Below is a small trained network, with its code and all its weights. Each question gives an input and a target symbol and asks what happens when units are switched off, that is, made to give their printed mean instead of their output.

import numpy as np


def w(rows, s, z=0):
    codes = np.array(rows[::2]) - 128.0
    scale = np.full(codes.shape[1], s)
    scale[-1] = z or s
    return codes * scale


def norm(h):
    return h / np.sqrt((h * h).mean(-1, keepdims=True) + 1e-5)


def f(y):
    return y / 2 * (1 + np.tanh(0.7978845608 * (y + 0.044715 * y**3)))


def softmax(a):
    e = np.exp(a - a.max(-1, keepdims=True))
    return e / e.sum(-1, keepdims=True)


def log_softmax(a):
    a = a - a.max(-1, keepdims=True)
    return a - np.log(np.exp(a).sum(-1, keepdims=True))


def net(x, mask):
    ids = ['Ωαβγδε'.index(c) for c in x.split()]
    T = len(ids)
    res = E[ids] + P[:T]
    q, k, v = (norm(res) @ M[0].T for M in (Q, K, V))
    z = softmax(np.where(np.tri(T) > 0, q @ k.T / 3**0.5, -1e9)) @ v
    res = res + np.where(mask[0], z, O[0][:, -1]) @ O[0][:, :-1]
    y = f(norm(res) @ A[0][:, :-1].T + A[0][:, -1])
    res = res + np.where(mask[1:9], y, B[0][:, -1]) @ B[0][:, :-1]
    return log_softmax(norm(res)[-1] @ U[:, :-1].T + U[:, -1])


Q, K, V, O, A, B = {}, {}, {}, {}, {}, {}
E = w([
[12,131,62,231,82],'Ω',
[71,207,170,104,41],'α',
[114,2,136,38,203],'β',
[128,122,237,33,90],'γ',
[78,13,114,113,153],'δ',
[75,77,189,118,37],'ε',
],0.0097)
P = w([
[234,157,80,197,154],'0',
[120,154,119,43,61],'1',
[78,109,238,113,48],'2',
[152,147,185,159,71],'3',
[123,131,24,84,90],'4',
[185,174,45,143,155],'5',
[2,117,206,131,190],'6',
[75,134,96,63,112],'7',
[55,116,134,59,97],'8',
[168,133,140,207,174],'9',
[126,73,139,91,136],'10',
[101,93,131,105,148],'11',
],0.0096)
Q[0] = w([
[160,122,76,203,251],'h0',
[133,147,214,143,104],'h0',
[141,78,37,162,158],'h0',
],0.014)
K[0] = w([
[3,107,233,133,140],'h0',
[183,107,143,185,154],'h0',
[61,127,136,85,149],'h0',
],0.019)
V[0] = w([
[246,103,194,37,130],'h0',
[120,1,106,165,207],'h0',
[158,182,177,36,193],'h0',
],0.011)
O[0] = w([
[107,132,176,193,242,254],'h0',
[162,198,64,52,175,143],'h0',
[7,139,190,196,164,112],'h0',
],0.014,0.0055)
A[0] = w([
[113,169,137,84,105,87],'n0',
[87,131,191,186,143,150],'n1',
[137,225,117,150,239,3],'n2',
[32,95,139,72,174,176],'n3',
[250,167,122,127,115,91],'n4',
[209,106,115,111,83,96],'n5',
[172,185,160,73,85,111],'n6',
[78,142,31,116,127,154],'n7',
],0.014,0.0057)
B[0] = w([
[185,91,110,146,132,135],'n0',
[143,168,144,118,132,255],'n1',
[155,183,180,99,4,196],'n2',
[95,146,103,68,122,249],'n3',
[113,99,127,165,161,196],'n4',
[73,136,127,134,120,189],'n5',
[81,94,108,170,174,181],'n6',
[124,187,88,172,160,173],'n7',
],0.016,0.0085)
U = w([
[173,78,73,117,31,118],'Ω',
[111,73,216,146,3,39],'α',
[197,254,205,78,82,10],'β',
[91,162,233,172,231,146],'γ',
[222,179,81,122,243,253],'δ',
[103,13,84,180,186,39],'ε',
],0.0078,0.00079)

Each question gives the input, a string of symbols that net reads in full, and the target symbol t.
The units are the heads (3 rows each of Q, K, V and O) and the neurons (one row each of A and B). Each row of codes is followed by its name. A weight is (code - 128) times the scale printed after its matrix; where a second scale follows, it is the last column's (O, A, B and U).
mask holds one flag per unit, heads first, then neurons. A switched-off unit (its flag False) gives its mean, the last column of its rows in O or B, instead of its output. The means were averaged over made-up inputs and are rounded, as every weight is.
A unit's drop is (log p(t) with every unit on - log p(t) with that unit switched off) / (log p(t) with every unit on - log p(t) with every unit switched off).
The circuit of an input: a set's keep is (log p(t) with only the set's units on - log p(t) with every unit switched off) / (log p(t) with every unit on - log p(t) with every unit switched off). Starting from all 9 units, units are removed one at a time, each time the one whose removal leaves the highest keep (on an exact tie, the one counted first), for as long as the keep stays at least 0.8.
units of the circuit, in order: the units of the circuit, biggest drop first
top k neurons: the k neurons with the biggest drops, biggest first
drop of u: that unit's drop, to one decimal
input ε β α γ α γ γ Ω, target α: units of the circuit, in order -> [h0]
input β β δ, target β: units of the circuit, in order -> [n2, h0]
input β δ α γ γ α α, target β: units of the circuit, in order -> [n2, h0]
input γ γ ε β γ β, target ε: top 2 neurons -> [n2, n1]
input ε γ γ, target ε: units of the circuit, in order -> [h0, n6, n4]
input ε δ Ω ε, target ε: units of the circuit, in order -> [h0, n4, n6]
input δ ε δ α, target δ: units of the circuit, in order -> [h0, n6]
input β δ γ γ δ, target δ: top 2 neurons -> [n7, n2]
input γ β γ γ β Ω α δ δ γ Ω, target δ: top 2 neurons -> [n7, n2]
input α α δ Ω α ε, target α: drop of h0 -> 0.5
input Ω ε ε γ Ω α, target Ω: drop of h0 -> 0.7
input δ γ γ γ β, target γ: drop of n1 -> 0.1
input β γ γ β δ β β, target β: drop of h0 -> 0.3
input δ α α Ω δ γ δ δ α Ω, target δ: top neuron -> [n7]
